Below are the code and all the weights of a small trained network. Each question names an input and a class and asks about switching units off, where a switched-off unit gives its printed mean instead of its output.

import numpy as np


def w(rows, s, z=0):
    codes = np.array(rows[::2]) - 128.0
    scale = np.full(codes.shape[1], s)
    scale[-1] = z or s
    return codes * scale


def norm(h):
    return h / np.sqrt((h * h).mean(-1, keepdims=True) + 1e-5)


def f(y):
    return np.maximum(y, 0)


def log_softmax(a):
    a = a - a.max(-1, keepdims=True)
    return a - np.log(np.exp(a).sum(-1, keepdims=True))


def net(x, mask):
    res = np.array(x, float).reshape(1, 7) / 4 @ E
    u = 0
    for l in range(4):
        y = f(norm(res) @ A[l][:, :-1].T + A[l][:, -1])
        res = res + np.where(mask[u : u + 3], y, B[l][:, -1]) @ B[l][:, :-1]
        u += 3
    return log_softmax(norm(res)[-1] @ U[:, :-1].T + U[:, -1])


A, B = {}, {}
E = w([
[98,67,152,108,14,89,86],'x0',
[153,141,150,182,33,139,254],'x1',
[100,183,163,111,81,170,113],'x2',
[73,107,165,153,74,145,178],'x3',
[31,87,84,111,196,128,220],'x4',
[62,152,139,158,148,144,154],'x5',
[87,71,39,172,136,139,139],'x6',
],0.0086)
A[0] = w([
[254,104,113,80,78,128,133,66],'L0N0',
[170,107,11,139,110,81,25,2],'L0N1',
[150,27,165,92,56,167,144,59],'L0N2',
],0.0072,0.003)
B[0] = w([
[135,130,164,118,203,177,99,247],'L0N0',
[73,114,184,155,152,134,84,255],'L0N1',
[86,3,69,93,50,154,130,232],'L0N2',
],0.012,0.0028)
A[1] = w([
[142,86,52,249,64,94,109,253],'L1N0',
[119,158,171,117,87,121,188,46],'L1N1',
[122,129,122,52,141,121,110,78],'L1N2',
],0.011,0.0021)
B[1] = w([
[148,65,160,22,145,155,244,254],'L1N0',
[111,199,89,90,221,137,13,185],'L1N1',
[146,114,104,187,141,93,103,179],'L1N2',
],0.011,0.0052)
A[2] = w([
[33,167,163,85,87,182,128,6],'L2N0',
[42,228,195,131,58,145,200,18],'L2N1',
[254,213,97,96,14,127,84,141],'L2N2',
],0.0071,0.0023)
B[2] = w([
[195,102,113,81,182,119,80,207],'L2N0',
[171,197,162,123,158,77,71,201],'L2N1',
[84,103,249,173,161,140,191,253],'L2N2',
],0.014,0.0029)
A[3] = w([
[157,152,73,155,224,101,203,123],'L3N0',
[136,119,8,177,102,92,251,253],'L3N1',
[153,109,254,162,72,199,156,189],'L3N2',
],0.0093,0.0025)
B[3] = w([
[105,18,161,150,130,135,220,239],'L3N0',
[172,99,2,50,43,53,165,222],'L3N1',
[24,146,104,162,178,179,207,255],'L3N2',
],0.0096,0.0066)
U = w([
[129,147,149,132,132,102,3,8],'0',
[105,127,209,147,171,156,145,209],'1',
[116,68,92,117,84,104,189,165],'2',
],0.017,0.0016)

Each question gives the input, the list of numbers given to net, and the class t.
The units are the neurons (one row each of A and B). Each row of codes is followed by its name. A weight is (code - 128) times the scale printed after its matrix; where a second scale follows, it is the last column's (A, B and U).
mask holds one flag per neuron, layer by layer. A switched-off neuron (its flag False) gives its mean, the last column of its row in B, instead of its output. The means were averaged over made-up inputs and are rounded, as every weight is.
A unit's drop is (log p(t) with every unit on - log p(t) with that unit switched off) / (log p(t) with every unit on - log p(t) with every unit switched off).
The circuit of an input: a set's keep is (log p(t) with only the set's units on - log p(t) with every unit switched off) / (log p(t) with every unit on - log p(t) with every unit switched off). Starting from all 12 units, units are removed one at a time, each time the one whose removal leaves the highest keep (on an exact tie, the one counted first), for as long as the keep stays at least 0.8.
units of the circuit, in order: the units of the circuit, biggest drop first
top k neurons: the k neurons with the biggest drops, biggest first
top k neurons in layer l: the k neurons of layer l with the biggest drops, biggest first
drop when u is switched off: that unit's drop, to one decimal
input [-8,1,-5,4,7,-3,-7], class 2: units of the circuit, in order => (L3N1, L2N2, L0N0)
input [1,8,0,-2,2,5,-1], class 1: top 3 neurons => (L1N1, L2N1, L3N1)
input [7,-2,7,4,2,5,2], class 0: top 2 neurons => (L2N0, L2N1)
input [-1,-1,5,-1,6,0,-8], class 0: top 2 neurons => (L1N0, L3N2)
input [1,-3,-6,-2,-2,1,-8], class 0: top neuron => (L3N0)
input [6,-8,6,0,-7,7,-6], class 1: top 2 neurons => (L2N2, L3N2)
input [-2,-7,7,-4,4,0,-6], class 0: units of the circuit, in order => (L1N0, L3N2)
input [0,-7,2,-4,3,-2,3], class 0: units of the circuit, in order => (L1N0, L3N2)
input [7,-7,-1,5,3,3,-2], class 0: units of the circuit, in order => (L3N0, L1N0)
input [7,6,3,7,-7,-3,-2], class 1: top 2 neurons => (L2N2, L3N1)
input [-5,-6,-5,8,1,8,2], class 2: top 2 neurons in layer 2 => (L2N2, L2N1)
input [2,2,-3,1,-1,-4,-3], class 1: top 3 neurons => (L0N0, L3N1, L3N2)
input [2,-8,5,4,1,-1,8], class 0: top 2 neurons => (L3N0, L3N2)
input [7,2,6,-3,-7,-7,-7], class 1: units of the circuit, in order => (L2N2)
input [4,8,-5,-3,-3,-6,-5], class 1: top 3 neurons => (L0N0, L2N2, L3N1)
input [2,4,7,-7,8,-4,-4], class 0: top 2 neurons in layer 1 => (L1N1, L1N0)
input [7,1,2,6,-8,-5,-4], class 1: drop when L3N2 is switched off => 0.1
input [-8,-2,-2,7,-6,6,6], class 2: drop when L2N1 is switched off => 0.0
input [0,-8,0,1,4,-7,-5], class 0: drop when L1N0 is switched off => 0.1
input [-2,8,-3,-6,-3,-8,1], class 1: units of the circuit, in order => (L0N0)
input [3,3,7,-2,1,-4,-1], class 1: drop when L1N0 is switched off => 0.2
